Small tables with named rows and columns. After each table, cells are looked up by row and column.

natuzu
|  | visaga | sasap | per | remamid | rasep | demum | lemik | mib | dazazev |
|---|---|---|---|---|---|---|---|---|---|
| malav | -23305 | -49712 | 8146 | 17914 | -65176 | -35625 | -92200 | -39570 | -82408 |
| zuv | -52941 | -14969 | -62222 | 14265 | -17786 | 14816 | 56974 | -88467 | -27225 |
| sisela | -5427 | -24720 | -612 | 3636 | 39077 | -48944 | -45950 | 8936 | -13863 |
| bek | -47186 | -48081 | -24022 | 49273 | -19222 | -50432 | 45155 | -8469 | -87982 |
| pabo | -14815 | 45162 | -24394 | -33202 | -15608 | 12688 | -69431 | -99105 | -48472 |
| zon | -20770 | 82632 | -17124 | -71486 | 10086 | -28678 | -10789 | -1627 | -57042 |
| ded | -51559 | -13704 | -85033 | -25097 | -73128 | -12480 | -45413 | -16932 | -53124 |
| timu | -47778 | -14557 | -64862 | 15165 | -17543 | 13450 | 56851 | -90738 | -27653 |
| logem | 19160 | 59901 | -27996 | -32140 | 54434 | -13351 | -5051 | 34460 | -23665 |
| fesuti | 45913 | -20357 | 39338 | -2897 | -34705 | -35599 | -65341 | 19785 | -45907 |

demum of malav: -35625
demum of zon: -28678
lemik of timu: 56851
visaga of fesuti: 45913
rasep of pabo: -15608
demum of pabo: 12688
per of malav: 8146
rasep of bek: -19222
remamid of malav: 17914
per of sisela: -612
demum of timu: 13450
rasep of ded: -73128
dazazev of zon: -57042
lemik of logem: -5051

tukefu
            dut     dat    pira  bebamad  kezadu  rikemu  mafikeb     kov
miv      71.018  79.892  74.912   53.108  76.957  62.113   61.828  77.764
lis      56.013  90.019  62.710   49.558  88.293  43.905   71.360  80.818
pebini   90.552  14.898  55.811   61.746  54.652  77.656   29.434  86.460
fede     85.847  71.275  44.832   38.073  52.559  67.648   66.220  85.856
doguvit  69.910  76.690  72.736   85.692  70.544  73.963   75.019  79.827
dufopa   57.004  89.113  53.602   79.461  63.473  66.458   83.950  68.242
kena     68.688  83.270  65.864   90.210  47.359  85.078   78.364  56.251
makubem  59.926  74.789  57.122   90.244  57.798  73.452   89.449  50.753
mik      77.890  59.707  82.589   82.128  75.275  77.947   77.888  70.310

What is the dut of lis in tukefu?
56.013
What is the dat of mik in tukefu?
59.707
What is the pira of doguvit in tukefu?
72.736
What is the dut of kena in tukefu?
68.688
What is the kezadu of dufopa in tukefu?
63.473
What is the bebamad of doguvit in tukefu?
85.692
What is the dat of dufopa in tukefu?
89.113
What is the bebamad of fede in tukefu?
38.073
What is the mafikeb of makubem in tukefu?
89.449
What is the kov of miv in tukefu?
77.764
What is the rikemu of doguvit in tukefu?
73.963
What is the mafikeb of doguvit in tukefu?
75.019
What is the dat of makubem in tukefu?
74.789
What is the dut of pebini in tukefu?
90.552
What is the dut of mik in tukefu?
77.890

Table zok
cols = mip, zutiv, lur, sideg, duf, varedal
nitelat: [51.16, 51.72, 46.67, 20.76, 45.16, 46.39]
tufur: [62.60, 52.53, 50.33, 82.40, 53.19, 63.15]
kog: [28.29, 47.69, 48.16, 66.66, 46.12, 46.35]
sep: [11.98, 38.69, 39.24, 4.84, 37.58, 27.63]

What is the duf of tufur in zok?
53.19
What is the mip of kog in zok?
28.29
What is the sideg of nitelat in zok?
20.76
What is the sideg of kog in zok?
66.66
What is the sideg of tufur in zok?
82.40
What is the duf of sep in zok?
37.58
What is the sideg of sep in zok?
4.84
What is the zutiv of kog in zok?
47.69
What is the lur of tufur in zok?
50.33
What is the lur of nitelat in zok?
46.67
What is the varedal of nitelat in zok?
46.39
What is the lur of kog in zok?
48.16
What is the zutiv of sep in zok?
38.69
What is the duf of nitelat in zok?
45.16
What is the mip of nitelat in zok?
51.16
What is the varedal of sep in zok?
27.63
Row with the largest lur: tufur

Table giser
	lozeves	budaz
kuvote	643	882
sidus	628	373
nabid	436	374
pubu	518	136

lozeves of pubu: 518
lozeves of nabid: 436
budaz of nabid: 374
budaz of sidus: 373
lozeves of sidus: 628
budaz of pubu: 136
lozeves of kuvote: 643
budaz of kuvote: 882
Row with the largest lozeves: kuvote

tubep =
        bugi  fano
moko     192    64
kuf      182   166
gom      169   166
muv      167    43
ripeza   137    62

What is the bugi of kuf in tubep?
182
What is the fano of moko in tubep?
64
What is the bugi of gom in tubep?
169
What is the fano of muv in tubep?
43
What is the fano of kuf in tubep?
166
What is the bugi of muv in tubep?
167
What is the fano of gom in tubep?
166
What is the bugi of moko in tubep?
192
What is the fano of ripeza in tubep?
62
What is the bugi of ripeza in tubep?
137

dogeda.csv
,ros,milaleb,piza,rap,kepigo,zotuge,nev,kof,tokez
sevil,3.1,6.5,8.3,6.5,3.3,2.8,3.0,2.6,2.8
kuf,3.1,8.0,6.8,6.5,2.9,2.8,2.9,2.9,3.2
ber,2.5,3.0,2.7,6.5,2.7,3.1,7.2,7.9,3.4
gofude,5.7,2.9,2.4,6.5,2.0,3.0,2.9,3.6,8.7
ruk,3.0,3.2,7.6,6.5,7.1,2.7,2.7,3.0,2.9
lakemed,2.9,5.9,9.0,6.5,3.7,2.8,2.9,2.8,2.6
zik,2.4,3.4,7.2,6.5,7.5,3.3,2.7,2.4,2.5
nipunu,2.8,2.3,2.4,6.5,2.4,3.4,7.9,7.1,2.7
zezan,2.9,4.9,9.5,6.5,3.8,2.9,2.5,2.8,2.0
dufavog,3.1,3.1,3.2,6.5,5.9,8.8,4.1,2.4,3.2

What is the piza of ber in dogeda? 2.7
What is the zotuge of zezan in dogeda? 2.9
What is the nev of zezan in dogeda? 2.5
What is the zotuge of dufavog in dogeda? 8.8
What is the milaleb of zik in dogeda? 3.4
What is the kof of zik in dogeda? 2.4
What is the ros of ber in dogeda? 2.5
What is the nev of nipunu in dogeda? 7.9
Row with the largest milaleb: kuf

Table karidi
,luzol,foz,tozutup,fonufip,bila,lofim
kom,426,315,556,344,361,373
zil,402,376,514,387,285,361
tanu,328,316,354,356,285,312
kovabes,333,354,306,356,315,298
dol,363,362,537,336,394,368
tak,299,382,148,405,297,250
gol,315,366,518,288,311,362
ged,273,350,804,196,249,448
fud,379,374,768,335,437,438
mesifor,302,341,429,322,332,335
dupo,360,339,465,349,346,346

kovabes, fonufip => 356
zil, fonufip => 387
tak, luzol => 299
dupo, foz => 339
dol, luzol => 363
fud, foz => 374
ged, foz => 350
dol, lofim => 368
gol, luzol => 315
Which row has the largest tozutup? ged

kavalum
         zaro   los   dif   dud  lideled   gak  kivisib   ruk  zopo
selu     -7.3  -2.0   0.5  -0.1     -3.4  -0.2      1.9  -6.2  -7.7
vorebom   3.0   0.7  -0.5   0.0      0.7  -4.1     -0.7   2.4   2.9
nupe      3.4  -2.2  -1.6   0.4     -2.0  -3.2     -0.4  -6.0  -3.9
vek       0.7   0.4  -0.9   0.2     -0.4   6.8     -1.0  -0.1  -1.7
sug      -2.1  -1.3  -2.1  -4.3      0.2  -2.1     -2.4   0.0   3.4

gak of selu = -0.2
zopo of selu = -7.7
kivisib of vek = -1.0
dud of nupe = 0.4
ruk of vek = -0.1
los of vorebom = 0.7
gak of vek = 6.8
los of sug = -1.3
dud of vek = 0.2
los of selu = -2.0
dud of vorebom = 0.0
los of nupe = -2.2

meb
|  | fedu | niv | tefope | das | zosob | roz |
|---|---|---|---|---|---|---|
| kener | 50.0 | 20.4 | 39.3 | 54.5 | 64.2 | 43.4 |
| rap | 59.8 | 62.3 | 69.8 | 79.7 | 61.4 | 65.2 |
| tas | 53.8 | 74.9 | 63.3 | 62.1 | 64.4 | 53.3 |
| retesas | 54.6 | 63.3 | 58.8 | 82.5 | 49.6 | 66.5 |
| tikab | 47.3 | 57.6 | 45.5 | 71.1 | 51.6 | 56.5 |
| maz | 54.4 | 69.8 | 26.6 | 50.7 | 40.7 | 53.3 |

zosob of retesas = 49.6
niv of kener = 20.4
zosob of tikab = 51.6
roz of tikab = 56.5
roz of rap = 65.2
das of maz = 50.7
tefope of rap = 69.8
fedu of kener = 50.0
roz of retesas = 66.5
roz of tas = 53.3
tefope of maz = 26.6
zosob of maz = 40.7
das of kener = 54.5
das of tas = 62.1
fedu of rap = 59.8
zosob of tas = 64.4
Which row has the largest das? retesas

